Below is a small trained network, with its code and all its weights. Each question gives an input and a class and asks what happens when units are switched off, that is, made to give their printed mean instead of their output.

import numpy as np


def w(rows, s, z=0):
    codes = np.array(rows[::2]) - 128.0
    scale = np.full(codes.shape[1], s)
    scale[-1] = z or s
    return codes * scale


def f(y):
    return y / 2 * (1 + np.tanh(0.7978845608 * (y + 0.044715 * y**3)))


def log_softmax(a):
    a = a - a.max(-1, keepdims=True)
    return a - np.log(np.exp(a).sum(-1, keepdims=True))


def net(x, mask):
    res = np.array(x, float).reshape(1, 7) / 4 @ E
    y = f(res @ A[0][:, :-1].T + A[0][:, -1])
    res = res + np.where(mask, y, B[0][:, -1]) @ B[0][:, :-1]
    return log_softmax(res[-1] @ U[:, :-1].T + U[:, -1])


A, B = {}, {}
E = w([
[122,122,135,139,129],'x0',
[221,203,140,205,178],'x1',
[135,125,121,130,118],'x2',
[124,125,131,134,129],'x3',
[120,120,139,140,130],'x4',
[60,141,6,180,190],'x5',
[64,255,135,146,52],'x6',
],0.01)
A[0] = w([
[135,150,174,149,90,120],'N1',
[118,159,175,108,65,145],'N2',
[149,197,150,177,175,140],'N3',
[56,76,130,84,121,178],'N4',
[26,48,98,27,53,249],'N5',
[226,146,112,203,120,157],'N6',
[111,57,91,155,194,148],'N7',
[215,48,195,62,95,174],'N8',
[96,139,186,93,59,153],'N9',
[35,183,35,202,90,109],'N10',
[160,180,176,116,66,129],'N11',
[26,215,73,189,94,94],'N12',
[124,161,206,135,75,131],'N13',
[73,152,46,172,182,156],'N14',
[128,178,190,96,72,131],'N15',
[83,209,118,164,51,171],'N16',
[160,72,52,134,243,148],'N17',
[132,173,204,118,60,131],'N18',
[88,71,94,101,99,168],'N19',
[192,156,117,166,163,141],'N20',
[212,206,165,209,209,174],'N21',
[132,147,82,204,183,145],'N22',
[127,61,41,150,243,131],'N23',
[191,40,202,129,137,158],'N24',
[194,190,154,193,165,164],'N25',
[115,145,159,119,57,145],'N26',
[236,32,255,83,127,181],'N27',
[193,191,118,169,155,148],'N28',
[120,60,24,113,205,141],'N29',
],0.0096,0.011)
B[0] = w([
[151,155,154,146,121,148],'N1',
[111,167,165,140,113,170],'N2',
[180,139,127,122,133,173],'N3',
[70,132,115,130,109,182],'N4',
[7,121,136,130,127,247],'N5',
[185,124,119,125,147,185],'N6',
[106,135,101,142,101,178],'N7',
[85,111,127,90,176,221],'N8',
[92,170,164,128,114,179],'N9',
[105,93,112,86,197,191],'N10',
[159,156,158,139,114,170],'N11',
[116,100,129,68,191,188],'N12',
[141,170,149,138,109,169],'N13',
[145,77,77,111,122,192],'N14',
[130,159,168,154,97,173],'N15',
[140,150,178,87,137,199],'N16',
[152,95,80,158,105,201],'N17',
[140,156,169,156,100,178],'N18',
[63,112,122,143,112,172],'N19',
[175,128,103,125,132,169],'N20',
[253,137,125,140,132,220],'N21',
[162,101,99,122,125,177],'N22',
[146,129,81,169,82,200],'N23',
[124,102,111,96,159,202],'N24',
[190,124,139,127,134,195],'N25',
[108,140,166,136,119,164],'N26',
[138,104,113,64,172,250],'N27',
[182,131,131,128,136,180],'N28',
[99,112,105,165,104,193],'N29',
],0.013,0.017)
U = w([
[68,74,132,2,202,254],'0',
[228,92,121,19,238,179],'1',
[82,80,65,240,6,78],'2',
[230,91,55,233,31,8],'3',
[84,167,245,155,15,28],'4',
[238,178,226,172,52,150],'5',
],0.0071,0.0023)

Each question gives the input, the list of numbers given to net, and the class t.
The units are the neurons (one row each of A and B). Each row of codes is followed by its name. A weight is (code - 128) times the scale printed after its matrix; where a second scale follows, it is the last column's (A, B and U).
mask holds one flag per neuron, in row order. A switched-off neuron (its flag False) gives its mean, the last column of its row in B, instead of its output. The means were averaged over made-up inputs and are rounded, as every weight is.
A unit's drop is (log p(t) with every unit on - log p(t) with that unit switched off) / (log p(t) with every unit on - log p(t) with every unit switched off).
The circuit of an input: a set's keep is (log p(t) with only the set's units on - log p(t) with every unit switched off) / (log p(t) with every unit on - log p(t) with every unit switched off). Starting from the 12 units with the biggest drops (on a tie, the unit counted first), units are removed one at a time, each time the one whose removal leaves the highest keep (on an exact tie, the one counted first), for as long as the keep stays at least 0.8.
units of the circuit, in order: the units of the circuit, biggest drop first
most important unit: the unit with the biggest drop
top k neurons: the k neurons with the biggest drops, biggest first
drop of u: that unit's drop, to one decimal
input [-3,0,-7,5,3,0,-8], class 0: most important unit -> N27
input [-3,0,-4,-4,-3,-8,7], class 4: top 2 neurons -> N21, N9
input [4,0,6,4,-6,-7,-4], class 0: units of the circuit, in order -> N21, N8
input [-4,8,-2,5,2,0,3], class 5: top 2 neurons -> N27, N8
input [-6,7,3,0,-7,0,6], class 5: top 3 neurons -> N27, N8, N24
input [4,-1,-7,3,1,0,7], class 4: top 2 neurons -> N27, N8
input [4,5,-1,-7,2,-8,1], class 5: top 2 neurons -> N18, N15
input [-6,2,-8,5,3,0,3], class 5: top 3 neurons -> N27, N8, N24
input [5,-5,3,-7,-6,5,0], class 2: top 2 neurons -> N27, N8
input [4,0,6,-1,-8,-5,-4], class 0: top 2 neurons -> N21, N8
input [-6,-4,-7,-1,-3,1,0], class 2: drop of N8 -> 0.2
input [-6,0,-8,-3,0,-5,-8], class 0: drop of N21 -> 0.2
input [8,8,-8,2,-1,-8,1], class 5: drop of N18 -> 0.5
input [7,0,-7,7,7,-5,4], class 4: most important unit -> N21
